Here is a tiny trained network, its code and every weight. The questions are about switching its units off for an input and a target symbol, where a switched-off unit gives its printed mean instead of its output.

import numpy as np


def w(rows, s, z=0):
    codes = np.array(rows[::2]) - 128.0
    scale = np.full(codes.shape[1], s)
    scale[-1] = z or s
    return codes * scale


def f(y):
    return y / 2 * (1 + np.tanh(0.7978845608 * (y + 0.044715 * y**3)))


def softmax(a):
    e = np.exp(a - a.max(-1, keepdims=True))
    return e / e.sum(-1, keepdims=True)


def log_softmax(a):
    a = a - a.max(-1, keepdims=True)
    return a - np.log(np.exp(a).sum(-1, keepdims=True))


def net(x, mask):
    ids = ['ΛΣΦΨΩβεζηθμξπτ'.index(c) for c in x.split()]
    T = len(ids)
    res = E[ids] + P[:T]
    u = 0
    for l in range(3):
        r = res
        for j in range(2):
            rows = slice(3 * j, 3 * j + 3)
            q, k, v = (r @ M[l][rows].T for M in (Q, K, V))
            z = softmax(np.where(np.tri(T) > 0, q @ k.T / 3**0.5, -1e9)) @ v
            o = O[l][rows]
            res = res + np.where(mask[u + j], z, o[:, -1]) @ o[:, :-1]
        u += 2
        y = f(res @ A[l][:, :-1].T + A[l][:, -1])
        res = res + np.where(mask[u : u + 8], y, B[l][:, -1]) @ B[l][:, :-1]
        u += 8
    return log_softmax(res[-1] @ U[:, :-1].T + U[:, -1])


Q, K, V, O, A, B = {}, {}, {}, {}, {}, {}
E = w([
[120,161,112,146,131,81],'Λ',
[149,183,138,111,74,131],'Σ',
[87,203,120,68,86,77],'Φ',
[124,142,132,62,169,113],'Ψ',
[85,117,132,75,161,140],'Ω',
[126,197,90,166,140,90],'β',
[146,143,130,177,131,63],'ε',
[81,209,111,161,122,137],'ζ',
[180,142,93,171,126,125],'η',
[150,127,80,78,179,231],'θ',
[150,151,193,75,129,165],'μ',
[97,90,66,89,159,55],'ξ',
[136,168,57,217,119,60],'π',
[96,227,79,207,255,70],'τ',
],0.016)
P = w([
[1,79,198,182,117,97],'0',
[35,81,135,192,58,157],'1',
[39,67,104,170,80,168],'2',
[67,95,102,160,91,145],'3',
[90,115,95,141,114,137],'4',
[116,128,97,133,126,136],'5',
[124,139,104,92,144,158],'6',
[154,141,99,116,121,139],'7',
[157,135,106,104,144,134],'8',
[175,127,103,107,143,118],'9',
[155,117,131,100,146,108],'10',
[143,107,149,99,148,110],'11',
[134,94,159,104,146,107],'12',
],0.0081)
Q[0] = w([
[183,85,114,129,187,38],'0.h0',
[118,219,85,45,104,66],'0.h0',
[199,130,36,1,101,146],'0.h0',
[36,117,119,136,118,98],'0.h1',
[145,95,94,117,227,124],'0.h1',
[83,136,41,101,125,89],'0.h1',
],0.009)
K[0] = w([
[115,152,99,134,65,39],'0.h0',
[247,146,87,102,154,102],'0.h0',
[193,103,57,1,96,145],'0.h0',
[166,98,94,159,172,131],'0.h1',
[174,108,167,121,190,165],'0.h1',
[131,153,65,73,210,105],'0.h1',
],0.0094)
V[0] = w([
[127,165,112,142,128,237],'0.h0',
[74,211,124,76,63,79],'0.h0',
[160,119,253,121,182,203],'0.h0',
[46,218,85,189,192,64],'0.h1',
[149,153,183,218,24,121],'0.h1',
[160,29,91,116,140,179],'0.h1',
],0.0048)
O[0] = w([
[87,110,102,9,177,82,110],'0.h0',
[125,135,183,147,1,75,243],'0.h0',
[95,169,138,112,225,97,39],'0.h0',
[119,45,223,140,133,143,253],'0.h1',
[52,93,200,79,204,187,88],'0.h1',
[116,143,133,82,68,97,52],'0.h1',
],0.0053,0.0042)
A[0] = w([
[93,131,54,66,72,57,212],'0.n0',
[153,223,142,147,136,161,3],'0.n1',
[24,59,147,101,81,187,75],'0.n2',
[114,134,53,44,168,82,170],'0.n3',
[76,196,183,158,124,68,48],'0.n4',
[133,198,34,146,101,145,91],'0.n5',
[217,82,133,114,197,52,79],'0.n6',
[62,254,126,161,156,166,141],'0.n7',
],0.0069,0.0054)
B[0] = w([
[50,125,160,134,83,183,255],'0.n0',
[198,2,149,174,87,96,109],'0.n1',
[169,149,171,212,153,118,138],'0.n2',
[113,95,141,199,23,72,172],'0.n3',
[116,171,135,153,182,119,142],'0.n4',
[141,148,179,184,113,95,131],'0.n5',
[137,116,52,117,41,100,121],'0.n6',
[185,133,71,214,118,104,156],'0.n7',
],0.0085,0.0073)
Q[1] = w([
[133,178,13,26,150,112],'1.h0',
[3,92,158,88,187,109],'1.h0',
[105,129,207,74,95,55],'1.h0',
[20,72,94,178,195,225],'1.h1',
[158,142,66,85,34,72],'1.h1',
[156,66,135,98,148,136],'1.h1',
],0.0071)
K[1] = w([
[253,177,40,90,177,242],'1.h0',
[67,176,145,53,227,24],'1.h0',
[132,190,53,133,33,164],'1.h0',
[70,75,140,210,140,152],'1.h1',
[180,132,95,123,71,49],'1.h1',
[49,164,220,184,122,189],'1.h1',
],0.0061)
V[1] = w([
[150,147,44,198,119,219],'1.h0',
[54,111,118,143,156,137],'1.h0',
[134,200,124,91,170,91],'1.h0',
[119,1,68,99,160,111],'1.h1',
[230,230,52,185,135,141],'1.h1',
[197,131,68,60,142,209],'1.h1',
],0.0082)
O[1] = w([
[12,61,189,169,139,185,106],'1.h0',
[177,102,94,114,62,166,177],'1.h0',
[139,105,166,130,110,47,91],'1.h0',
[127,62,21,102,133,80,54],'1.h1',
[71,56,238,160,171,115,53],'1.h1',
[2,68,83,5,171,63,1],'1.h1',
],0.0072,0.0098)
A[1] = w([
[104,72,148,130,121,163,3],'1.n0',
[114,137,114,149,191,111,43],'1.n1',
[86,83,157,71,111,158,169],'1.n2',
[160,94,75,103,119,105,68],'1.n3',
[42,120,125,145,139,126,135],'1.n4',
[114,206,77,193,114,151,246],'1.n5',
[97,180,68,170,132,58,78],'1.n6',
[104,93,46,99,93,254,73],'1.n7',
],0.0086,0.0043)
B[1] = w([
[200,119,163,147,124,56,121],'1.n0',
[129,38,169,146,4,79,124],'1.n1',
[117,112,106,219,126,101,125],'1.n2',
[133,153,97,149,134,52,124],'1.n3',
[177,92,212,102,108,105,124],'1.n4',
[138,71,119,65,140,166,249],'1.n5',
[154,96,194,114,185,192,135],'1.n6',
[140,101,199,130,163,93,148],'1.n7',
],0.011,0.02)
Q[2] = w([
[175,186,77,136,90,206],'2.h0',
[149,173,142,105,125,187],'2.h0',
[123,143,105,81,160,90],'2.h0',
[187,162,101,80,149,153],'2.h1',
[74,162,93,49,120,96],'2.h1',
[163,175,181,107,95,1],'2.h1',
],0.01)
K[2] = w([
[55,144,102,114,42,40],'2.h0',
[105,128,62,112,31,65],'2.h0',
[26,52,51,105,69,158],'2.h0',
[122,205,153,39,121,139],'2.h1',
[67,163,103,97,23,157],'2.h1',
[148,147,224,111,2,43],'2.h1',
],0.007)
V[2] = w([
[54,190,157,41,245,195],'2.h0',
[164,196,204,121,115,162],'2.h0',
[154,215,102,162,221,72],'2.h0',
[128,132,121,78,3,163],'2.h1',
[146,178,32,196,140,77],'2.h1',
[156,119,119,165,221,228],'2.h1',
],0.0071)
O[2] = w([
[129,219,139,157,254,196,109],'2.h0',
[173,202,111,138,153,128,206],'2.h0',
[109,146,86,105,167,223,7],'2.h0',
[85,147,30,160,160,137,213],'2.h1',
[145,99,95,187,138,207,44],'2.h1',
[57,100,153,221,181,67,225],'2.h1',
],0.0062,0.016)
A[2] = w([
[114,180,70,176,81,69,140],'2.n0',
[162,94,175,66,137,205,227],'2.n1',
[137,39,67,140,190,78,90],'2.n2',
[160,103,73,74,174,77,253],'2.n3',
[22,83,165,92,135,190,155],'2.n4',
[118,67,108,135,104,128,148],'2.n5',
[165,151,66,109,141,255,126],'2.n6',
[112,107,161,140,198,84,98],'2.n7',
],0.0092,0.005)
B[2] = w([
[168,79,191,41,169,197,255],'2.n0',
[70,131,3,173,174,1,172],'2.n1',
[87,187,213,56,13,164,147],'2.n2',
[28,198,61,164,57,94,159],'2.n3',
[122,88,94,226,162,38,135],'2.n4',
[146,202,111,190,170,77,163],'2.n5',
[126,207,44,133,74,143,174],'2.n6',
[157,178,99,29,52,98,148],'2.n7',
],0.0075,0.0063)
U = w([
[184,155,116,195,127,67,216],'Λ',
[129,136,125,150,82,106,178],'Σ',
[135,171,153,111,65,159,45],'Φ',
[102,156,96,51,134,161,169],'Ψ',
[97,141,90,134,128,128,171],'Ω',
[142,95,147,148,149,178,82],'β',
[225,115,126,106,129,148,203],'ε',
[101,98,174,165,163,210,139],'ζ',
[148,83,122,145,154,162,119],'η',
[67,122,124,92,220,65,171],'θ',
[105,187,141,121,174,108,127],'μ',
[150,2,74,104,95,85,136],'ξ',
[143,72,129,167,128,181,120],'π',
[167,118,229,136,142,116,1],'τ',
],0.0099,0.0073)

Each question gives the input, a string of symbols that net reads in full, and the target symbol t.
The units are the heads (3 rows each of Q, K, V and O) and the neurons (one row each of A and B). Each row of codes is followed by its name. A weight is (code - 128) times the scale printed after its matrix; where a second scale follows, it is the last column's (O, A, B and U).
mask holds one flag per unit, layer by layer, with each layer's heads first. A switched-off unit (its flag False) gives its mean, the last column of its rows in O or B, instead of its output. The means were averaged over made-up inputs and are rounded, as every weight is.
A unit's drop is (log p(t) with every unit on - log p(t) with that unit switched off) / (log p(t) with every unit on - log p(t) with every unit switched off).
k most important neurons: the k neurons with the biggest drops, biggest first
k most important neurons of layer l: the k neurons of layer l with the biggest drops, biggest first
heads that matter: for each layer, one digit per head in row order, 1 if its drop is at least 0.15 and else 0, layers parted by /
input Φ Φ Λ Φ Φ Φ Λ, target ε: heads that matter : 10 / 01 / 10
input Ψ Φ Ω θ, target θ: heads that matter : 00 / 00 / 00
input Ψ Ψ Φ, target Ω: 2 most important neurons of layer 0 : (0.n0 0.n7)
input Φ Φ Φ Φ, target Φ: heads that matter : 10 / 01 / 01
input ζ ξ Σ, target Λ: most important neuron : (2.n0)
input Φ Φ Σ, target ε: heads that matter : 10 / 11 / 11
input ζ Φ Ψ Ψ ξ Σ η τ, target τ: 4 most important neurons : (1.n6 2.n2 0.n0 0.n7)
input Φ Φ Ψ, target ε: heads that matter : 10 / 11 / 11
input β Φ Σ, target Λ: 3 most important neurons : (2.n1 2.n0 0.n0)
input Ψ Φ η ξ η Φ η θ, target θ: 2 most important neurons : (1.n7 2.n1)
input τ ζ Ω, target Λ: heads that matter : 01 / 00 / 00
input Ψ ξ ξ Φ Φ Φ Σ Φ Φ Φ Σ ξ ε, target ε: 3 most important neurons : (2.n0 2.n1 1.n7)
input ζ ξ ξ ξ Φ, target ξ: heads that matter : 00 / 01 / 10
input Φ η μ Σ ξ ξ, target Σ: heads that matter : 00 / 01 / 00
input ζ ξ ξ ξ Ω, target Λ: 2 most important neurons : (2.n5 1.n7)
input Σ τ π Φ Φ Φ ξ Ψ μ, target Λ: heads that matter : 00 / 00 / 00
input Φ Σ Ω Ψ Ψ Ψ μ Ψ Φ Σ Ψ Φ, target Ψ: heads that matter : 00 / 10 / 01
input Ω Φ Ψ Σ ξ Λ, target ξ: most important neuron of layer 0 : (0.n3)
input ζ Ψ ξ, target Λ: 2 most important neurons of layer 0 : (0.n0 0.n2)
input η θ π μ, target θ: heads that matter : 10 / 00 / 10
input Φ μ ζ Φ Φ Ψ Ψ Φ Φ Ψ Ψ, target Ψ: 2 most important neurons of layer 1 : (1.n7 1.n6)
input Φ Φ Φ Ψ Φ μ Λ Φ Φ Ψ, target Ψ: most important neuron of layer 0 : (0.n6)
input Φ Φ Φ, target Φ: heads that matter : 10 / 01 / 01
input Φ τ θ, target Λ: 2 most important neurons : (2.n1 2.n0)
input Φ τ ξ, target Λ: 2 most important neurons : (2.n5 0.n2)
input ξ π Φ, target Λ: 2 most important neurons of layer 1 : (1.n5 1.n7)
input Φ Φ Ω, target ε: 2 most important neurons : (0.n2 1.n6)
input θ Ω ξ ζ Ψ Φ θ Φ Φ Φ τ, target τ: 3 most important neurons of layer 0 : (0.n7 0.n3 0.n0)
input ξ β θ, target ξ: 2 most important neurons of layer 1 : (1.n7 1.n3)
input θ θ ξ θ θ, target ξ: most important neuron : (0.n3)
